How the items are linked:
JT r PJ
JT l ZZ
JT g ZD
JT q QQ
JT j RT
RT r BC
RT l MJ
RT g QQ
RT q PJ
RT j CZ
SL r HF
SL l GL
SL g NC
SL q SN
SL j NM
PR r GM
PR l ZL
PR g CH
PR q JJ
PR j ZR
JB r BT
JB l LD
JB g LJ
JB q BB
JB j DR
ZJ r NZ
ZJ l BD
ZJ g LF
ZJ q FB
ZJ j GZ
HP r QF
HP l RC
HP g BP
HP q TL
HP j QM
ZC r TZ
ZC l FQ
ZC g CC
ZC q MH
ZC j MR
BP r RD
BP l PM
BP g RC
BP q GB
BP j TL
GB r BP
GB l FP
GB g TC
GB q TP
GB j RD
NL r CR
NL l LJ
NL g JB
NL q DR
NL j HG
RH r ZL
RH l LL
RH g RP
RH q SJ
RH j CL
FS r JC
FS l CG
FS g BL
FS q DJ
FS j CD
RR r LF
RR l SG
RR g PB
RR q ZF
RR j RZ
BT r DR
BT l CM
BT g JZ
BT q JB
BT j NL
SG r HB
SG l DP
SG g FR
SG q HC
SG j LT
ZM r QC
ZM q QH
ZM j FH
FZ r PH
FZ l QQ
FZ g RT
FZ q CZ
FZ j SR
MN r TM
MN l PZ
MN g GH
MN q DQ
QC r FH
QC g CN
QC q ZM
QC j GS
QQ r JT
QQ l TB
QQ g MJ
QQ q QB
QQ j PJ
CM r LC
CM l RZ
CM g NZ
CM q LD
CM j LJ
GM r ZR
GM l CL
GM g BR
GM q PR
GM j CG
TM l HT
TM g BM
TM q MN
DR r NL
DR l LC
DR g BB
DR q BT
DR j CR
ZD r QB
ZD l PG
ZD g ZZ
ZD q MJ
ZD j QQ
MR r GR
MR l HZ
MR g MH
MR q TZ
MR j HL
HC r SG
HC l SR
HC g FT
HC q QN
HC j HB
DQ r MN
DQ l CP
DQ g PC
DQ q BM
DQ j TM
CZ r FZ
CZ l QB
CZ g PJ
CZ q BC
CZ j PH
HF r NM
HF l FL
HF g MD
HF q SL
HF j GP
GZ r LD
GZ l RR
GZ g FB
GZ q NZ
GZ j CM
SR r DP
SR l PJ
SR g CZ
SR q PH
SR j JN
JF r DJ
JF l GM
JF g BF
JF q BL
JF j FS
LT r PB
LT l FT
LT g HC
LT q HB
LT j BD
DL r TB
DL l HF
DL g SQ
DL q PG
DL j ZZ
MD r SN
MD l FH
MD g FL
MD q NC
MD j SL
TR r MC
TR l BT
TR g CR
TR q LL
TR j RP
FB r ZJ
FB l PB
FB g RR
FB q RZ
FB j NZ
FH r GS
FH g QH
FH q QC
FH j GL
PC r GH
PC l QD
PC g CP
PC q HT
PC j BM
TZ r MR
TZ l GT
TZ g GQ
TZ q ZC
TZ j GR
RC r TP
RC l MS
RC g PM
RC q TC
RC j GB
GT r HZ
GT l RD
GT g QF
GT q FQ
GT j CC
MC r RP
MC l DR
MC g HG
MC q TR
MC j PN
HZ r CC
HZ l TL
HZ g QM
HZ q GT
HZ j GQ
GS r GL
GS g ZM
GS q FH
GS j FL
JR r PG
JR l SN
JR g NM
JR q SQ
JR j DL
QF r QM
QF l TP
QF g RD
QF q HP
QF j FQ
RD r TL
RD l SF
RD g TP
RD q BP
RD j HP
TL r HP
TL l TC
TL g GB
TL q RD
TL j QF
CL r DS
CL l MC
CL g SJ
CL q ZL
CL j CH
CC r GQ
CC l HP
CC g FQ
CC q HZ
CC j MH
SQ r JR
SQ l MD
SQ g HF
SQ q GP
SQ j PG
DS r CH
DS l RP
DS g RH
DS q CL
DS j BR
SN r SL
SN l GS
SN g PP
SN q MD
SN j HF
BB r JB
BB l GZ
BB g LC
BB q JZ
BB j BT
FJ r FP
FJ l DJ
FJ g CD
FJ q MS
FJ j PM
LF r RZ
LF l HB
LF g BD
LF q RR
LF j FB
CP r PZ
CP l GR
CP g QD
CP q GN
CP j HT
BM r DQ
BM l GN
BM g HT
BM q GH
BM j MN
ZL r CL
ZL l TR
ZL g PN
ZL q RH
ZL j DS
PG r DL
PG l SL
PG g GP
PG q JR
PG j TB
BR r JJ
BR l SJ
BR g CL
BR q CH
BR j PR
FT r FR
FT l CZ
FT g SR
FT q JN
FT j QN
CH r BR
CH l PN
CH g ZL
CH q DS
CH j JJ
GL r FL
GL l CN
GL g QC
GL q GS
GL j PP
BD r ZF
BD l QN
BD g HB
BD q PB
BD j RR
ZR r CG
ZR l DS
ZR g JJ
ZR q GM
ZR j BF
GR r HL
GR l CC
GR g ZC
GR q MR
GR j NG
NH r MS
NH l BL
NH g FS
NH q CD
NH j FJ
CN r QH
CN j ZM
DJ r FS
DJ l ZR
DJ g RL
DJ q JF
DJ j JC
JN r FT
JN l BC
JN g PH
JN q DP
JN j FR
LL r TR
LL l JB
LL g NL
LL q HG
LL j MC
BL r JF
BL l PR
BL g CG
BL q RL
BL j DJ
HL r NG
HL l GQ
HL g TZ
HL q GR
HL j QD
NM r GP
NM l PP
NM g SN
NM q HF
NM j SQ
RP r PN
RP l NL
RP g LL
RP q MC
RP j SJ
PN r SJ
PN l CR
PN g TR
PN q RP
PN j RH
CF r MJ
CF l SQ
CF g DL
CF q ZZ
CF j ZD
CG r BF
CG l CH
CG g PR
CG q ZR
CG j RL
FP r PM
FP l FS
FP g NH
FP q FJ
FP j SF
QN r HC
QN l PH
QN g JN
QN q FR
QN j SG
JZ r BB
JZ l NZ
JZ g CM
JZ q LJ
JZ j JB
MJ r ZD
MJ l JR
MJ g TB
MJ q CF
MJ j QB
JC r CD
JC l BF
JC g JF
JC q FS
JC j NH
HB r LT
HB l JN
HB g QN
HB q SG
HB j PB
GP r SQ
GP l NC
GP g SL
GP q NM
GP j JR
BC r CZ
BC l ZD
BC g JT
BC q RT
BC j FZ
DP r JN
DP l RT
DP g FZ
DP q SR
DP j FT
JJ r PR
JJ l RH
JJ g DS
JJ q BR
JJ j GM
MH r ZC
MH l QM
MH g HZ
MH q GQ
MH j TZ
RL r BL
RL l JJ
RL g ZR
RL q BF
RL j JF
QD r BN
QD l ZC
QD g GR
QD q NG
QD j GN
NC r MD
NC l QC
NC g GL
NC q PP
NC j SN
FL r PP
FL l QH
FL g FH
FL q GL
FL j NC
GH r BM
GH l BN
GH g PZ
GH q PC
GH j DQ
GN r CP
GN l MR
GN g NG
GN q BN
GN j PZ
BF r RL
BF l BR
BF g GM
BF q CG
BF j BL
HG r LL
HG l BB
HG g DR
HG q CR
HG j TR
QH r ZM
QH q CN
QH j QC
PP r NC
PP l ZM
PP g GS
PP q FL
PP j MD
TB r ZZ
TB l NM
TB g JR
TB q DL
TB j CF
PJ r RT
PJ l CF
PJ g QB
PJ q JT
PJ j BC
ZZ r CF
ZZ l GP
ZZ g PG
ZZ q TB
ZZ j MJ
TC r RC
TC l NH
TC g FP
TC q SF
TC j TP
TP r GB
TP l FJ
TP g SF
TP q RC
TP j BP
SF r TC
SF l CD
SF g FJ
SF q PM
SF j RC
LD r CM
LD l LF
LD g ZJ
LD q GZ
LD j LC
PM r SF
PM l JC
PM g MS
PM q FP
PM j TC
FR r QN
FR l FZ
FR g DP
FR q FT
FR j HC
PB r BD
PB l FR
PB g SG
PB q LT
PB j ZF
FQ r GT
FQ l BP
FQ g HP
FQ q QM
FQ j HZ
HT r PC
HT l NG
HT g GN
HT q PZ
HT j GH
RZ r FB
RZ l LT
RZ g ZF
RZ q LF
RZ j ZJ
PH r SR
PH l JT
PH g BC
PH q FZ
PH j DP
QM r FQ
QM l GB
QM g TL
QM q QF
QM j GT
MS r FJ
MS l JF
MS g JC
MS q NH
MS j FP
ZF r RR
ZF l HC
ZF g LT
ZF q BD
ZF j LF
GQ r MH
GQ l QF
GQ g GT
GQ q CC
GQ j ZC
BN r GN
BN l TZ
BN g HL
BN q QD
BN j CP
QB r QQ
QB l DL
QB g CF
QB q ZD
QB j JT
PZ r HT
PZ l HL
PZ g BN
PZ q CP
PZ j PC
SJ r RH
SJ l HG
SJ g MC
SJ q PN
SJ j ZL
NZ r GZ
NZ l ZF
NZ g RZ
NZ q ZJ
NZ j LD
LC r LJ
LC l FB
LC g GZ
LC q CM
LC j JZ
CR r HG
CR l JZ
CR g BT
CR q NL
CR j LL
LJ r JZ
LJ l ZJ
LJ g LD
LJ q LC
LJ j BB
NG r QD
NG l MH
NG g MR
NG q HL
NG j BN
CD r NH
CD l RL
CD g DJ
CD q JC
CD j MS

The rows follow the links: the fewer symbols apart two items are, the more alike their rows tend to be.

Each row, then its item:
[-68  -9  32 -24  53 -60  34  -1  -9  58  24 -44  59   9  24 -15  37  47  19 -29 -53 -29   1 -15 -28 -63  54 -20 -45  26  48 -14  -4  77  -8   8  12  -2  92  -8 -47 -75  -9 -55  49]: SG
[  15   58   29  -62    2  -17  -66 -102    9  -21   33   75  -39   27   42  -10  -40   20  -61    3  -55   77  -11   42  -53  -50   -4   -2  -33  -51   27   62   31  -44   41  -19   -8   17  -22  -12    6   41   11   38   12]: PN
[ 64  -7 -32  51 -51  41 -28   3   6 -66 -38  50 -59 -19 -18  23 -26 -43 -13  29  57  14   0  15  28  73 -54  21  45 -25 -44   4  24 -72  -3 -19  -5  13 -71   9  55  82   6  57 -52]: TC
[-18  22   0 -84  12  61  26  40  -1  63  46 -82  48  24 -36 -44  -4  -7   5  -8 -14   1  -3 -19  21 -48  26  -8   5  36 -14   5 -98  30  27  68 -18 -53 -38   2 -51 -88  -2 -57  24]: GL
[ 42 -37 -33  97 -38   5  -3  23   0 -63 -59  42 -45 -36 -12  41   1 -34  13  23  67 -22   6   2  29  90 -45  17  38 -14 -31 -23  51 -43 -32 -39   8  26 -18  11  59  80   2  48 -49]: HZ
[-38  -7   1 -47  24  29  48  61  -4  68  30 -95  63  12 -32 -32  20   3  30 -16  -9 -31   3 -32  23 -36  38 -11  -1  49  -5 -21 -79  58   3  55  -9 -40   9   2 -53 -98  -9 -68  28]: ZZ
[-63   9  45 -35  55 -75   7 -40  -7  45  30  -9  42  17  45 -11  23  58   0 -27 -71  -5  -2   1 -51 -75  50 -21 -59   5  62   8  19  61   2  -9  13  11  92 -15 -39 -51  -4 -34  53]: LF
[ 54 -27 -36  83 -46  22 -11  19   3 -65 -53  42 -51 -31 -16  35 -10 -40   6  24  66  -8   4   6  31  88 -51  20  43 -17 -39 -14  38 -53 -22 -29   3  19 -42  11  57  81   3  53 -52]: HP
[ 46 -35 -35  95 -41   9  -5  23   1 -64 -57  40 -47 -35 -14  41  -1 -35  12  23  66 -19   6   3  29  90 -48  19  40 -13 -32 -21  48 -45 -29 -38   7  25 -24  11  59  80   1  49 -51]: GT
[-18  17  -1 -82  13  60  28  44   0  63  45 -85  50  24 -39 -46  -2  -6   9 -11 -12  -3  -1 -22  22 -45  26  -8   5  37 -15   1 -97  32  26  68 -19 -53 -33   1 -51 -90  -3 -60  23]: PP
[ 56 -23 -34  77 -45  26 -12  19   3 -65 -50  44 -53 -27 -17  35 -12 -42   2  25  63  -6   3   6  33  87 -52  19  44 -19 -40 -12  36 -55 -20 -29   1  19 -47  10  57  80   5  52 -52]: TL
[ -15   25    2  -90   11   63   21   33    2   62   50  -79   45   28  -36  -45   -9   -6    1   -9  -17    7   -3  -19   18  -51   28   -8    4   32  -13    8 -100   26   31   69  -21  -52  -41    1  -51  -86   -3  -57   24]: FH
[ 63  -8 -33  55 -50  40 -24   7   7 -65 -41  49 -58 -20 -18  25 -24 -44 -10  28  58   9   1  11  28  75 -54  19  46 -23 -43   0  26 -69  -8 -21  -3  13 -67   9  55  82   6  56 -51]: RC
[-60 -16  15 -25  43 -21  51  41 -10  68  22 -78  68   7  -8 -20  36  27  34 -24 -25 -42   4 -31  -1 -46  48 -18 -23  44  21 -26 -43  77  -9  30   8 -22  62  -2 -52 -92  -9 -68  41]: FZ
[ 69  17 -25  19 -51  49 -43 -22  12 -62 -21  59 -64  -6 -12  13 -40 -40 -31  27  41  39  -4  24  15  53 -51  18  37 -36 -38  23  17 -80  14 -15 -12   8 -86   4  49  82   9  61 -46]: NH
[-25  44  47 -59  31 -57 -44 -96   5   7  36  53  -7  27  59 -10 -15  48 -44 -14 -76  54  -8  30 -68 -77  25 -14 -57 -34  56  48  37  -1  31 -23   4  21  39 -16 -17   5   6  11  37]: BT
[ 66  31 -17  -4 -46  46 -54 -40  12 -57  -9  65 -64   4  -3   9 -46 -34 -42  24  23  55  -6  30   6  33 -47  17  28 -40 -32  34  16 -84  22 -11 -13   7 -90   2  42  78  13  59 -37]: DJ
[-32  39  49 -57  37 -63 -38 -91   0  13  36  46  -1  26  58 -11  -8  51 -40 -16 -79  47  -9  28 -68 -79  28 -15 -60 -30  59  40  36  12  23 -22   6  21  51 -18 -20  -4   6   4  42]: BB
[ 21 -44 -19 111 -20 -44  -2   2  -5 -61 -63  56 -39 -38  16  49  17  -9  18  13  43 -31   6   4   5  77 -31  11  15 -17  -4 -27  82 -20 -43 -59  20  45  34   4  55  80  -1  47 -36]: HT
[-68   1  38 -29  55 -70  19 -23  -8  51  27 -26  50  12  36 -12  31  54   9 -29 -63 -14   0  -7 -43 -70  52 -21 -53  14  56  -2  10  71  -3  -3  15   7  94 -12 -43 -61  -8 -43  51]: BD
[  10   57   34  -62    4  -21  -64 -102   10  -18   32   73  -36   28   46   -9  -37   24  -61    1  -58   77  -11   43  -55  -56   -1   -4  -37  -48   32   60   31  -39   40  -20   -5   17  -17  -15    2   38    9   37   17]: RP
[-20  15  -1 -76  13  57  31  48  -1  64  41 -89  52  22 -38 -42   1  -7  12 -12 -10  -7   0 -24  23 -42  27  -8   6  41 -15  -2 -97  37  22  69 -18 -51 -31   2 -53 -90  -5 -60  21]: MD
[ 69  20 -22  13 -49  48 -45 -24  11 -62 -18  60 -65  -3 -11  12 -44 -39 -33  27  36  43  -3  24  13  48 -52  20  35 -35 -37  27  15 -82  15 -14 -10   6 -90   4  46  83   8  61 -43]: CD
[ 49  52   6 -39 -29  25 -67 -77  14 -45  14  76 -60  17  18  -2 -52 -11 -59  16 -14  75 -10  40 -23  -8 -30   8   1 -50  -5  55  20 -75  37 -13 -13  10 -72  -5  26  66  13  54 -16]: PR
[ 40 -39 -33 102 -36  -3  -1  23  -2 -63 -59  43 -43 -37 -10  44   7 -31  15  21  64 -25   6   1  25  90 -44  15  35 -13 -27 -26  55 -37 -34 -41  12  28 -10  10  57  78   0  48 -48]: GQ
[-69 -11  30 -25  52 -56  35   6 -10  60  24 -47  59   9  20 -15  37  46  23 -27 -50 -29   3 -17 -24 -59  54 -20 -44  26  45 -17  -8  79  -9   8  12  -4  91  -7 -47 -76 -10 -57  49]: HC
[ 22 -44 -18 111 -21 -42  -2   6  -4 -61 -63  55 -38 -37  13  49  16 -10  16  13  46 -30   7   4   7  77 -32  12  16 -16  -5 -29  80 -20 -42 -60  19  45  31   6  55  79   0  46 -35]: PZ
[-67  -4  36 -28  53 -64  28 -10  -8  55  27 -34  54  11  30 -13  36  51  15 -26 -57 -22   0 -12 -36 -65  55 -21 -51  20  51 -10   0  74  -6   2  13   2  95 -12 -46 -68  -9 -49  52]: LT
[-24  11  -2 -70  16  53  34  52  -1  66  40 -91  54  23 -42 -41   4  -8  17 -13  -8 -11   1 -26  25 -41  29  -7   6  41 -13  -7 -95  40  19  67 -16 -51 -24   4 -53 -92  -3 -61  22]: SL
[-64 -17  19 -24  46 -30  46  33  -9  67  23 -72  67   8  -2 -21  39  32  32 -25 -32 -40   3 -27  -6 -49  52 -17 -29  40  26 -25 -34  79  -9  26   7 -16  70  -2 -52 -90 -10 -67  41]: SR

Each walk starts at a row. The symbols on each line, taken left to right, move it on to the next item.
Each answer is a row, close to the row of the item it stands for.
[ 67  13 -27  22 -53  47 -41 -16   9 -62 -23  56 -63  -7 -14  17 -38 -41 -26  29  43  36  -3  21  18  55 -51  20  37 -34 -39  19  17 -81  12 -15 -12   8 -84   7  49  82   9  59 -47]
r q j r l j j r [ 68   5 -29  34 -51  45 -34  -8  10 -64 -31  53 -62 -12 -15  19 -34 -43 -20  27  49  25  -2  18  23  63 -55  19  42 -29 -41  12  20 -76   5 -17  -9  10 -79   9  52  82   7  59 -49]
l g g r j j l j l [ 41  54  12 -46 -23  18 -70 -83  13 -40  17  78 -56  22  24  -6 -52  -4 -62  14 -25  78 -10  42 -31 -18 -25   6  -7 -52   2  60  22 -70  39 -14 -12  11 -63  -7  23  61  13  55  -8]
[-36  -6   0 -49  23  32  48  60  -6  71  32 -96  64  13 -34 -34  18   3  29 -14  -8 -29   2 -32  25 -37  36 -10   1  47  -6 -21 -83  56   5  58  -9 -43   6   4 -53 -97  -6 -66  27]
j j r l r q g [-30   2  -3 -61  17  45  41  57  -3  69  37 -94  60  16 -37 -36  11  -3  22 -12  -6 -22   2 -31  26 -37  32  -8   4  43 -11 -13 -88  47  13  64 -11 -46 -11   1 -53 -96  -6 -66  24]
r j j r q r [-40  -9   0 -45  26  24  47  58  -7  70  29 -94  64  11 -31 -30  21   5  31 -17  -9 -35   3 -34  20 -37  37 -11  -3  48  -1 -24 -77  61   2  54  -7 -40  15   3 -53 -98  -9 -70  28]
[  -2   55   39  -63   15  -36  -57 -103    7   -9   36   67  -26   29   51  -11  -30   34  -56   -5  -67   69  -11   38  -60  -64    9   -7  -45  -45   42   59   34  -24   37  -23   -1   20    6  -17   -5   26    8   25   24]
r q g r g q [-28  42  48 -57  35 -62 -39 -94   1   9  36  49  -5  26  60 -11 -12  50 -41 -13 -78  51  -9  30 -68 -75  27 -14 -59 -31  58  44  36   5  26 -21   6  21  44 -17 -18   1   6   6  40]
j r j g j r [  -7   52   42  -60   19  -41  -56 -104    5   -7   36   64  -21   28   54  -11  -28   38  -54   -6  -70   65  -11   38  -62  -68   13   -9  -47  -44   45   55   35  -22   34  -21    1   19   11  -16   -7   22    8   26   28]
[-70  -7  33 -26  56 -63  31  -5  -9  57  26 -40  57  11  27 -13  35  50  18 -28 -54 -25   1 -13 -31 -64  53 -22 -48  24  51 -13  -1  77  -9   5  13   0  93  -9 -48 -72  -6 -51  50]
g j l q j r r q r [-68 -11  26 -24  53 -49  38  18  -9  63  23 -57  64   7  13 -15  37  41  26 -28 -43 -35   2 -20 -19 -55  53 -19 -39  34  39 -21 -17  81 -10  16  11 -10  86  -6 -50 -83 -10 -60  46]
g r l r l [-48 -11   4 -40  30  12  53  58  -8  70  27 -90  68  10 -25 -28  27  12  33 -19 -12 -38   5 -34  15 -39  40 -14  -6  50   4 -25 -67  66  -4  49  -3 -36  28   3 -55 -98  -9 -70  31]
[-26   5  -2 -65  16  49  37  55  -3  68  35 -91  55  19 -38 -39   8  -7  19 -11  -7 -15   1 -29  25 -39  30  -8   5  44 -13 -10 -93  42  16  65 -14 -49 -20   3 -52 -94  -7 -64  21]
q j l r l r j [-19  20  -2 -84  12  60  27  41   0  64  46 -83  48  27 -39 -45  -4  -7   7 -11 -14   0  -2 -20  22 -48  27  -7   4  35 -14   2 -97  31  26  69 -21 -53 -36   2 -51 -88  -4 -59  21]
q q j j j r g r q [-21  15  -1 -79  13  58  30  45   0  64  42 -87  51  24 -38 -42  -1  -7  11  -9 -12  -4  -1 -24  23 -44  27  -8   5  38 -16  -2 -98  34  23  67 -20 -51 -32   2 -53 -90  -6 -59  21]
[ 68   1 -31  39 -52  46 -31  -4   8 -65 -32  53 -61 -13 -18  20 -32 -44 -18  27  53  23   2  16  25  68 -54  19  43 -29 -43   9  21 -74   1 -17  -9   9 -78   8  53  83   7  58 -52]
j j r r j r g q [ 61 -13 -34  63 -49  34 -19  13   5 -64 -46  44 -56 -23 -18  29 -20 -43  -5  27  62   3   3  10  30  81 -54  20  45 -21 -41  -3  30 -66 -13 -25  -2  15 -60  11  57  82   5  56 -53]
l j r q l l [ 61  40  -8 -18 -40  40 -61 -52  13 -54   1  72 -65   7   4   4 -52 -27 -50  21  10  64  -8  34  -5  18 -43  15  18 -46 -22  44  18 -83  29 -13 -15   8 -85  -1  36  75  13  60 -29]
[-50 -13   4 -34  33   8  54  55  -8  70  25 -91  67   8 -23 -27  28  13  35 -18 -14 -40   3 -34  14 -38  43 -14  -9  49   7 -26 -65  68  -5  46  -3 -32  32   0 -54 -96 -11 -70  31]
r r l q g g j [-30   1  -2 -59  19  41  42  60  -3  69  34 -94  60  16 -35 -35  13  -2  24 -14  -6 -23   2 -31  25 -37  31  -8   4  46  -9 -14 -88  49  10  62 -11 -47  -7   3 -54 -95  -6 -66  24]
j q j r r l g [-23   8  -3 -68  17  51  37  53  -2  66  37 -91  55  19 -38 -39   5  -6  17 -12  -9 -14   0 -26  25 -39  29  -8   5  42 -14  -9 -94  42  17  65 -15 -50 -22   2 -52 -93  -5 -64  23]
[ 64  34 -15  -9 -43  45 -56 -43  14 -57  -4  69 -66   4  -2   6 -48 -30 -45  25  19  58  -7  30   1  28 -47  15  24 -43 -27  39  16 -83  25 -12 -14   6 -88   1  40  78  12  62 -36]
l q j r q r g l [ 27  57  24 -56  -8  -2 -67 -96  10 -30  26  78 -47  26  35  -9 -45   9 -62   6 -44  79 -12  44 -45 -38 -13   0 -23 -51  18  62  29 -58  42 -17  -9  14 -41 -10  12  50  12  46   2]
j g r g j [ 23  58  25 -59  -7  -8 -69 -97  12 -28  27  76 -44  25  40 -10 -43  13 -63   5 -47  79 -11  44 -48 -45  -9   0 -26 -51  20  63  29 -52  42 -18 -10  16 -35 -13  10  49  13  41   7]
